Rows are numbered. After the first four, each row is followed by the numbers of the three nearest rows among all rows above it, by straight-line distance, nearest first.
(in the rows, 128 means zero)
0: [142 133 131 121 132 137 110 132 116 132 142 124 134 136 129 106 102 114
 113 136 130 112 101 128 151 159 122 122 135 115 119 130 105 128 130 134
 119 120 132 132 117 168 111 143 119 113]
1: [178 134 146 138 105 116 133 137 121 127 129 114 133 154 139 102  84 138
 120 175 122 117 103  74 142 177 126 126  89 107 103 144 121 120 129 128
 131 129 125 144 111 152 111 147 107 107]
2: [172 149 126 140 110 120 131 111 130 142 145 114 131 149 129 110 101 128
 108 147 145  94 106 112 130 169 123 112 117 123 116 128 113 135 145 120
 108 140 110 153 105 137  84 129 129 125]
3: [149 133 130 118 134 115 136 134 128 133 129 106 126 162 130 114 109 130
 128 151 127  93 105 109 134 153 125  98 147 114 109 145  96 130 139 109
 125 136 137 119 118 140 116 121 114 122]
4: [153 132 134 131 122 117 141 136 131 141 137 116 117 138 141 118  95 118
 132 154 129 119  96 118 124 150 130 127 123 111  98 142  86 111 128 120
 120 133 126 132  99 133 110 133 136 126] => 3 0 2
5: [177 121 134 129 119 114 117 122 130 141 137 124 119 134 133  99 115 131
 107 133 127 110 133 119 123 159 113 108 132 110 109 128 106 115 136 139
 115 145 119 124  99 139 107 134 132 112] => 2 4 0
6: [180 122 132 112  98 111 126 137 113 133 144 130 110 157 124 125  97 138
 119 163 121 121 112  96 131 146 136 117 109 126 111 160 129 104 118 117
 140 122 138 146 131 145 126 124 106 127] => 1 4 3
7: [211 147 126 141 112 130 109 135 136 130 131 118 146 191 126 101  62 132
 126 155 127 138  91 100 116 165 123  53  78 139  88 185 132 100 110 108
 130 138 120 168 114 164  95 139 109 117] => 1 6 2
8: [173 137 126 137 110 117 133 134 122 121 133 105 137 178 128 111  87 134
 113 163 129 131  73  84 125 178 135  97 103 140  89 162 104 105 128 120
 133 120 123 126 108 152  98 136 119 121] => 1 6 4
9: [153 125 134 133 136 115 121 130 106 132 148 143  98 141 143 100 102 117
 113 144 129  83 105  76 153 149 132 121 128 118 101 114  65 100 144 139
 109 137 118 127 116 130 121 124 132 134] => 4 5 3
10: [180 146 129 119 108 110 114 127 139 132 126 130 128 157 129 107  92 135
 133 171 116 127 118  96 116 157 132 100 115 132  90 149 130 114 127 125
 133 129 139 158  93 149 104 120 113 124] => 6 1 8
11: [154 128 143 138 131 117 117 118 132 138 135 106 131 168 113 115 110 124
  94 150 130 102 122  86 116 164 121 118 138 105 114 148 111 137 129 130
 122 134 129 129 107 134 109 144 109 118] => 3 5 2
12: [158 114 143 121 123 114 118 123 138 140 133 121 121 159 134 139 111 116
 133 151 112 132 105 120 139 150 122 120 101 119 133 133 138 122 142 136
 113 130 140 140 113 141 124 141 146 114] => 4 0 5
13: [194 141 142 142 123 104  85 136 119 144 117 122 137 152 126 106  79 115
 134 153 132 162 111  96 128 173 135  74 108 129 114 180 169 124 101  96
 133 108 144 153 107 151 136 119 105 126] => 10 7 6
14: [176 117 138 137 115 119 112 130 122 127 127 101 139 173 137 115 103 123
 124 156 126 117 102  98 135 174 123 103  95 131 108 164 118 105 111 115
 124 132 112 154 137 146  88 140 110 122] => 8 1 6
15: [191 134 124 147  97 112 116 124 122 136 148 136 133 157 132 111  75 131
 132 157 134 144  96 100 131 181 124  89 104 129 108 151 137  94 123 115
 133 122 133 147 113 164 103 131 123 129] => 10 8 14
16: [204 123 119 132 118 104 105 150 133 121 132 110 136 163 143 119  96 130
 130 143 130 137 101 117 115 170 126  90 111 126 116 151 165 107 129 114
 131 131 134 158 131 152 119 149 126 117] => 15 14 10
17: [200 140 142 127  99  99 120 118 137 125 141 115 109 168 126 116  99 128
 118 162 126 107 107  80 139 168 130 106  96 137  95 166 148 106 122 126
 148 139 137 149 115 145 139 139 122 121] => 6 10 1
18: [169 112 138 151 118 128 115 129 136 125 128 132 123 160 110 126 108 138
 144 143 130 143 120 126 143 146 125 127  96 164 124 157 139  98 135 116
 119 133 146 133 123 133 142 149 138 125] => 12 6 16
19: [210 167 141 133 117 101 105 143 136 147 140 119 122 167 130 104  84 128
 138 154 118 152 112  91 127 187 124  94  89 124  93 180 154 112 115 117
 144 115 140 147 105 156 119 116 111 126] => 13 15 10
20: [177 135 145 131 111 110 135 110 124 138 149 137 115 161 108 125 107 133
 167 173 132 143 136  84 120 140 117 118  52 156 110 176 191  77 125 136
 162 130 166 123 141 146 175 126 140 155] => 18 17 6
21: [144 107 124 138 108 136 172  92 138 126 138 109  94 126 148 139 167 130
  82  85 142  62 130 148 134 114 157 158 162 100 180  59   1 158 182 162
  81 145 120 132 110 109 101 105 151 107] => 9 5 2
22: [179 129 140 148 105 105 121 138 137 137 148 106 138 193 149 126  95 125
 103 159 134 114 101  94 140 198 131  71 134 119 101 170  88 132 123 108
 133 120 131 167 106 158  87 122 123 103] => 8 14 15
23: [186 129 124 132 111  98 107 144 132 124 150 113 158 160 153 100 107 121
 124 154 134 153 106 126 123 187 127  85 137 133 103 168 149 117 107 112
 151 111 141 153 112 158  76 122 114 115] => 16 15 10
24: [139 113 121 147 124 123 149 108 127 137 139 117 115 122 153 125 146 137
  97 123 126  60 114 118 145 137 128 127 161 105 143  84   1 140 138 161
  88 113 111 132 108 130 108 130 128 125] => 21 9 5
25: [159 127 136 141 130 108 122 127 135 131 140 140 127 121 123 115 101 119
 130 153 119 136 105 102 142 143 134  96 102 135 118 144 162 110 125 130
 141 123 130 133 127 146 145 143 135 137] => 12 18 6
26: [156 118 156 135 124 116 133 102 120 135 137 141 123 137 138 105 125 135
 112 154 129 106 112 119 119 161 121 117 113 126 116 130  87 120 138 129
 123 141 123 152 114 141 118 146 128 130] => 5 4 2
27: [160 130 142 138  96 137 120 130 137 127 125  92 133 155 142 109  91 122
 111 132 136 106  98 134 125 156 124 115 124 115 133 139 103 134 143 108
 125 125 116 146 101 120  93 134 132 104] => 2 4 5
28: [188 123 135 143 121 109 122 122 136 132 143 128 148 140 132 116  91 130
 141 161 124 145 101 111 131 165 127  94 106 153 106 158 134 104 120  96
 135 115 134 144 113 148 110 133 116 134] => 15 10 16
29: [ 82 107 129 134 116 158 178 102 143 134 118 119  99  90 124 142 160 132
  90 107 164  26 121 156 136  84 162 174 171 101 162  47   1 182 164 175
  72 140 116 105  96 125 111 127 132 102] => 21 24 9
30: [183  91 116 134  91 111 138 112 160 123 134 114 131 184 146 120  88 130
 110 166 135 107  94 107 137 176 127  72  93 129 119 140  62  86 116 147
 113 130 113 155  75 144  93 144 132 116] => 8 22 14
31: [200 132 130 134 115 110 110 148 107 149 139 129 133 141 147 110  83 132
 132 147 126 134  97  97 126 172 130  89 122 118  98 163 146 115 115 109
 132 128 141 144 119 149 100 118 116 126] => 15 28 16
32: [ 84  87 133 148 141 144 195  95 149 148 140 110 102 125 165 131 157 106
  56 100 133   3 103 149 150 133 132 127 198  79 178  20   1 200 180 185
  73 137 111 128  90 110  61 122 140  81] => 29 21 24
33: [173 114 130 145 117 125 128 128 151 129 145 120 140 135 152 108 104 131
 113 134 136  98  84 107 123 165 147 101 148 127 119 121  68 116 141 138
 107 130 132 134 105 140 103 129 129 110] => 4 5 2
34: [219 135 134 131  82 125  89 140 132 133 128  87 169 214 146 130  77 116
 118 142 129 144  82 120 110 195 121  71 100 125 107 198 155  90 108  92
 160 127 137 193  85 147  72 133 123  96] => 7 23 16
35: [160 133 162 131 117 117 135 104 117 126 133 136 116 161 129 127 108 125
 112 161 118 116 116 127 149 154 109 124 121 128 121 123  66 130 141 133
 113 140 129 137 111 146 101 142 136 127] => 26 4 5
36: [ 78  95 134 134 123 118 168  70 119 121 134 121  92  90 139 139 190 129
  84 119 138  29 109 153 167 114 139 157 158  79 170  46   1 163 174 172
  72 154 119  97 105 114  97 123 152 104] => 29 21 32
37: [207 130 137 123 114  93 102 123 119 136 148 115 129 177 135 100  77 132
 125 161 122 127 100  70 125 182 128  91 116 121  93 185 154  93 113 114
 125 111 133 149 112 152  85 131 123 114] => 31 15 19
38: [ 78 113 115 139 143 130 171  97 147 124 139 132  91  94 137 149 166 123
  86 134 145   9 125 153 156  78 151 163 177 105 175  36   1 150 190 185
  83 136 110 104 101 130 117 133 142 138] => 29 36 21
39: [145 126 141 132 107 109  96 142 130 147 131 129 148 196 141 107  86 135
 128 145 139 150 108 114 117 149 123 103 129 123 116 155 123 124 138 132
 137 133 139 160 127 143  87 122 118 105] => 10 14 23
40: [209 129 132 142  90 113 116 122 132 136 140 112 126 193 140 130  83 125
 123 167 130 112  86  82 134 197 121  99  80 130  88 148  83  95 121 134
 128 140 130 151  88 155 106 122 134 128] => 8 30 15
41: [174 138 133 141 111  98 126 139 106 145 139 110 130 181 134 108  92 119
  81 154 148 125 111  85 117 184 141  78 144 123  98 165  89 112 123  95
 133 124 125 155 121 167  85 138 104  99] => 22 8 14
42: [ 93 109 145 153 143 124 199  72 141 143 136 114  79 108 136 133 154 116
  92 111 124   1  98 143 158 123 142 170 162  80 174  41   1 155 181 172
  55 138 111  90 101 103  98 121 156  97] => 36 38 29
43: [193 143 135 132 113 100 130 130 128 130 135 137 129 170 146 123 100 134
 105 158 134 120  87 101 135 188 134  90 110 123 119 161 150  99 109 125
 142 140 139 136 102 177 160 120 135 125] => 17 15 16
44: [190 138 143 116 130  95 121 116 116 129 153 129 117 140 134  93  84 127
 113 190 131  87  78  80 142 192 132  84 125 115 101 150  85 111 145 124
 123 121 127 143  99 157  75 134 113 120] => 8 1 2
45: [ 94 121 131 131 123 146 184  93 128 141 128 116  99 115 122 139 166 124
  88 106 139  17 117 144 152  80 139 172 159  93 164  39   1 150 161 168
  82 153 118 118 117 107 105 131 160 112] => 29 36 38
46: [159 126 118 138 147 115 121 129 126 135 133 129 126 148 139 101  84 141
 104 151 129  95 106  96 138 125 130 123 133  97 106 132  68 118 139 132
 100 129 111 112 115 147 100 114 108 116] => 9 3 4
47: [209 124 144 140 106 108 114 121 133 132 145 113 135 171 137 105  75 121
 126 162 122 129 106  80 129 192 146  99  92 131  88 169 145 103 112 122
 138 135 126 167 103 137 116 135 125 134] => 17 37 15
48: [221 144 138 147  83  97 117 111 128 137 138 115 133 204 144 102  76 128
 105 174 129 133  93  65 137 185 122 107  82 127  78 172 116  79 129 119
 130 139 146 170  96 158  87 142 134 115] => 40 47 37
49: [197 119 142 136 100 108 146 105 128 133 135 135 109 169 139 105  58 128
 126 163 138  93  75  81 130 173 133  89 137 132 110 148 104 102 122 100
 138 131 132 151  99 167 101 131 118 108] => 44 15 8
50: [185 145 138 157 112 103 102 129 131 120 133 107 150 177 123 121  89 115
 136 157 120 170 126  98 127 166 139 102 105 130  95 181 152 101 117 115
 136 123 150 155 101 130 110 122 131 125] => 19 47 13
51: [174 136 132 139 123 117 128 123 125 144 142 127 129 151 133 111  92 128
 146 167 142 141 133 107 137 163 116 111  93 138 110 129 139  87 122 117
 138 122 138 133 119 139 119 142 138 126] => 28 15 25
52: [193 139 153 126 115  99 125 116 135 139 158 133 140 137 125 112  94 117
 127 184 127 109  97  96 139 172 135  97 111 142  99 157 137 107 113 125
 132 115 135 115 120 173 128 128 103 118] => 28 17 15
53: [201 114 118 148  92 107 136 129 136 105 149 116 119 161 131 109 100 126
 136 165 132 128  97  89 136 168 126 103 109 149 121 145 138 104 136 125
 134 116 138 134 113 138 122 128 126 116] => 15 17 28
54: [ 91 112 136 151 122 130 178  98 135 131 139 130  88 101 150 133 172 118
  72  96 127  26  90 165 158  97 133 138 169  78 161  36   1 165 183 178
  77 147 116  88 117 118 104 135 129  88] => 36 42 45
55: [197 107 135 153 102 104 163  81 144 132 130  95 107 172 144  95  87 114
 104 145 138  65  72  57 147 170 137 100  97 120 129 134  27  90 144 133
 124 149 122 155  78 151  82 129 136  94] => 30 49 40
56: [185 142 133 129 118 101 111 134 136 140 127 138 146 159 145 130  61 128
 136 172 111 153 115  89 119 172 113  99 105 141  94 182 152  96 128  92
 155 137 125 147 124 172 128 148 116 128] => 28 15 19
57: [173 127 135 142 127 112 111 127 128 125 124 108 137 146 145 108 108 123
 104 132 136 111 115 131 128 160 143  82 140 129 124 119 112 122 126 119
 128 139 123 133 118 137 106 143 135 115] => 5 27 33
58: [178 122 137 137 126 127 115 131 126 142 136 131 102 144 132 113 122 130
 122 143 123  97 114 124 158 150 127  98 136 122 108 144 117 115 129 142
 125 124 119 123 108 133 116 147 129 119] => 5 57 0
59: [182 138 109 139 112 114  99 141 118 145 140 122 131 151 122 113  78 115
 127 152 124 140  99 117 113 158 118 111  95 142 129 150 107 119 125 106
 136 129 134 169 106 148 112 141 125 116] => 15 28 10
60: [160 114 137 121 116 104 131 136 115 143 133 133 107 143 137 110 117 127
 125 120 139 113  98  89 138 154 133 102 131 117 119 113 102 123 136 140
 116 119 127 124 125 149 117 148 124 130] => 58 5 0
61: [201 133 139 144 102 105 120 144 119 130 131 107 122 189 129 128  57 118
 139 186 136 158  89  93 126 189 119 104  64 160  82 182 188 103 110 101
 149 132 138 173 119 152 102 125 117 128] => 47 19 56
62: [ 84 101 132 131 128 161 183  79 139 127 129  97  94 123 133 154 178 132
  93 105 137  38 115 149 146 108 137 158 166 100 169  41   1 156 177 175
  90 137 121 116 107 121 122 139 152 112] => 45 29 36
63: [201 148 130 136 112 108 106 134 125 124 141 117 141 160 122 100  70 138
 132 170 124 169 110  85 121 182 113  74 104 143 100 184 164  91 114 152
 156 132 147 140 128 159 115 123 124 132] => 19 15 50
64: [214 148 137 148  94 115 116 136 134 128 136 134 139 190 145 100  61 134
 118 174 116 140  93  79 120 186 112  87 109 119 103 172 176  95 114 130
 142 125 137 160  97 149  94 133 142 127] => 37 47 15
65: [ 84 105 122 123 153 147 177  96 134 141 149 127  87  80 142 133 171 127
  91 103 139  30 117 163 150  95 150 157 179  87 175  51   1 172 191 186
  65 139 107 101 115 119 113 139 124 112] => 38 54 29
66: [182 130 128 133 112 111 118 135 130 129 136 120 155 178 139 122  78 132
 116 151 145 132 107 107 129 157 124  89 106 129 106 137 141 119 120 117
 129 117 134 161 107 150  83 151 121 108] => 15 16 14
67: [205 125 140 141  96 112  98 137 148 112 136 104 140 197 141 116  74 125
 142 149 120 167 101 105 119 191 117  77  91 138  92 175 178  86 135 116
 152 124 131 175 104 136 104 131 142 123] => 64 50 47
68: [114 115 118 160 138 142 167  86 136 152 155  90  88 131 151 128 169 120
  90 107 133   1 101 147 154 112 138 130 169  74 156  44   1 175 176 178
  72 147 133 124  96 129  75 144 143 105] => 54 32 42
69: [191 124 139 129 118 122  84 148 118 141 137 138 148 140 141  89  86 123
 125 158 121 132  98 104 131 178 135  81 135 112 119 180 133 113 116 108
 112 111 131 149 130 156  83 138  98 108] => 31 23 37
70: [166 141 118 139 119 131 104 153 115 138 131 140 151 141 141 111  96 137
 127 166 129 137 112 121 137 182 125 110 110 140 103 170 124 116 117 113
 137 123 108 139 123 137 110 125 115 112] => 28 31 14
71: [186 139 133 143 112 116 109 142 118 150 145 122 142 169 126 104  90 153
 122 152 130 140 113 108 123 176 130  96  90 109 102 182 163 111 130 125
 153 125 132 140 101 174 110 131 115 133] => 19 15 31
72: [198 120 128 138 140 117 127 136 105 132 128 123 132 144 139 110 138 136
 128 144 135 126 100 122 136 152 132  90 143 144 100 142 110 120 120 117
 125 134 130 141 115 141 107 129 133 112] => 57 58 5
73: [161 132 116 126 151 130 106 145 122 137 143 106 133 132 152 108 104 131
 118 132 138  60 112 104 121 179 127 103 168 100 103 137  11 150 126 132
  97 119 122 139 132 157  69 112  84 100] => 46 33 3
74: [219 145 131 124 128 105 112 133 118 130 125 112 111 148 135 112  91 131
 124 131 138 135  98 110 132 170 120 108 103 136  95 143 181 124 112 126
 124 130 133 144 118 136 117 131 106 120] => 16 31 19
75: [ 88 100 130 153 114 132 199  82 135 141 125 115  93  87 144 151 165 103
  97 125 123  17 127 144 158 111 121 163 162 111 173  47   1 163 168 186
  91 136 118 116 121 131 104 142 154 117] => 62 45 36
76: [195 127 135 138 111 101 106 135 111 132 134 141 132 157 124 119  90 143
 127 156 122 155 104  91 130 164 112  93 111 138  95 172 174 106 132 115
 146 110 146 137 119 169 116 130 108 136] => 71 15 31
77: [147 116 128 150 117 116 108 107 117 134 127 140 108 152 143 118 107 131
 151 131 125 140 117 107 131 127 139  99 108 133 104 144 145 102 111 137
 142 122 127 148 106 143 111 126 128 132] => 25 51 10
78: [162 127 121 122 118 121 112 127 124 132 127 134 141 139 124 122 105 128
 135 134 142 129 119 107 126 145 115 114 112 146  98 153 150 106 112 123
 142 116 129 132 145 132 136 139 117 136] => 25 51 6
79: [ 86  96 122 143 138 121 188  75 141 153 127 103  86  96 141 136 171 145
  66 118 152   1 120 134 163 109 148 146 164  97 178  41   1 160 174 174
  70 159 115 118  88 130  91 114 145 104] => 36 42 45
80: [159 124 141 151  88 127 139 101 144 144 124  98 156 179 124 136  81 117
 115 130 129 126  88 112 136 189 124 107 118 139 121 129 124 106 119 128
 132 124 140 154  98 134  96 130 134 122] => 66 27 2
81: [204 117 117 143 126 111 131 112 142 145 165 106 123 161 150 120  97 134
 100 139 141 103 111  93 117 186 127  99 121 118 101 139  76 114 125 143
 119 128 119 136 111 147  87 110 120 116] => 33 2 5
82: [187 130 130 131  96 114 124 142 130 125 144  97 131 187 118 130  66 117
 135 154 110 155 109  98 137 177 118  71  81 139 104 163 170  93 107  94
 154 117 142 148 107 129 102 142 131 118] => 67 50 61
83: [179 116 137 134 110 107 134 130 114 134 137 131 112 154 118 110  72 124
 110 155 136 123  95  94 145 154 121 112 115 121  94 166 128  93 123 134
 117 140 134 136 116 144 120 142 115 136] => 6 15 17
84: [ 83 108 121 131 154 163 150  94 142 143 129 142 102  80 144 150 170 121
  96  99 146  41 131 184 160  73 124 135 171  95 155  42   1 176 173 185
  79 140 111  98 125 100 125 130 154 101] => 65 54 29
85: [162 146 124 136 116 105 122 111 135 135 135 124 122 142 141 129 100 128
 103 163 130 110  88 113 138 152 126 104 128 126 134 123  61 106 135 143
 119 148 136 144  91 125 122 120 129 105] => 33 4 35
86: [171 139 126 148 105 120 113 135 122 135 134 101 123 156 137 109  87 137
 118 159 125 125  98 102 148 149 128 125 100 108 125 146 140 111 124 133
 140 113 136 145  95 150 103 151  97 122] => 1 66 6
87: [ 72  97 115 125 139 139 176  67 133 140 161  84  92 103 125 136 164 129
  98 109 151  18 124 163 156 100 132 145 170  86 167  47   1 162 179 197
  41 140 104 110 113 132 114 135 148 113] => 65 62 36
88: [111 134 123 127 143 116 110 144 113 139 124 138 130  79 123 113 137 139
 115 122 134 124 133 141 132 109 120 140 160 137 136 102 140 151 129 120
 113 121 119 111 147 129 134 118  95 125] => 0 78 60
89: [ 90 121 130 127 122 152 182  82 120 135 145 130  94  89 139 129 184 140
 101 106 121  24 130 149 154  89 144 163 151 106 159  37   1 162 162 176
  79 153 131 107 111 116 125 131 155 117] => 45 62 36
90: [163 127 122 135 123 105 118 135 134 126 112 126 134 151 135 116 102 136
 118 155 113 131 117 112 137 167 128 107 124 166 118 156 126 107 105 116
 125 129 129 155 119 156 127 135 134 109] => 28 70 10
91: [174 125 133 144  91 105 106 122 135 129 138 115 131 174 133 104  91 117
 133 151 133 142  87  82 128 161 130  90 103 130 101 169 119  79 121  93
 152 119 132 157 103 157 100 132 118 114] => 15 8 28
92: [157 128 125 122 124 110 147 117 137 128 136 117 104 121 142 106 119 142
 111 155 131  95 107  92 150 144 136 112 139 113 140 127  75 107 126 141
 118 137 139 118 114 159 115 141 131 120] => 60 85 33
93: [191 128 132 107 140 114 115 141 125 116 130 125 126 149 128  91  77 119
 131 157 119 159 112  75 136 161 133 106  70 164  91 172 205 101 115 109
 139 133 126 145 123 150 142 144 105 136] => 76 74 56
94: [146 136 121 133 132 135 124 129 126 133 121 130 151 145 147 123 118 131
 134 153 127 126 101 112 123 160 128 115 104 124 103 144 130 105 134 119
 120 115 132 149 121 157 113 123 124 116] => 70 90 78
95: [197 130 154 126 116 103 108 155 140 117 131 110 141 176 146 111 107 133
 131 164 123 137 103 187 133 184 123  84 106 139  93 170 160 102 102 111
 132 116 133 168 102 150 106 129 122 133] => 23 16 28
96: [211 129 126 149  73 117 131 111 152 137 139  94 116 240 160 108  57 119
 114 195 123 134  83  86 134 190 131  68  87 117 109 157 129 108 125 127
 137 162 126 177  98 138  98 140 160 100] => 48 40 64
97: [ 96 113 132 141 142 132 190  98 123 148 150 129  87  74 147 119 169 128
  67 113 126   1 114 151 150  94 149 147 186  72 172  35   1 181 167 203
  71 151 112  89 101 123  92 137 136  97] => 65 54 79
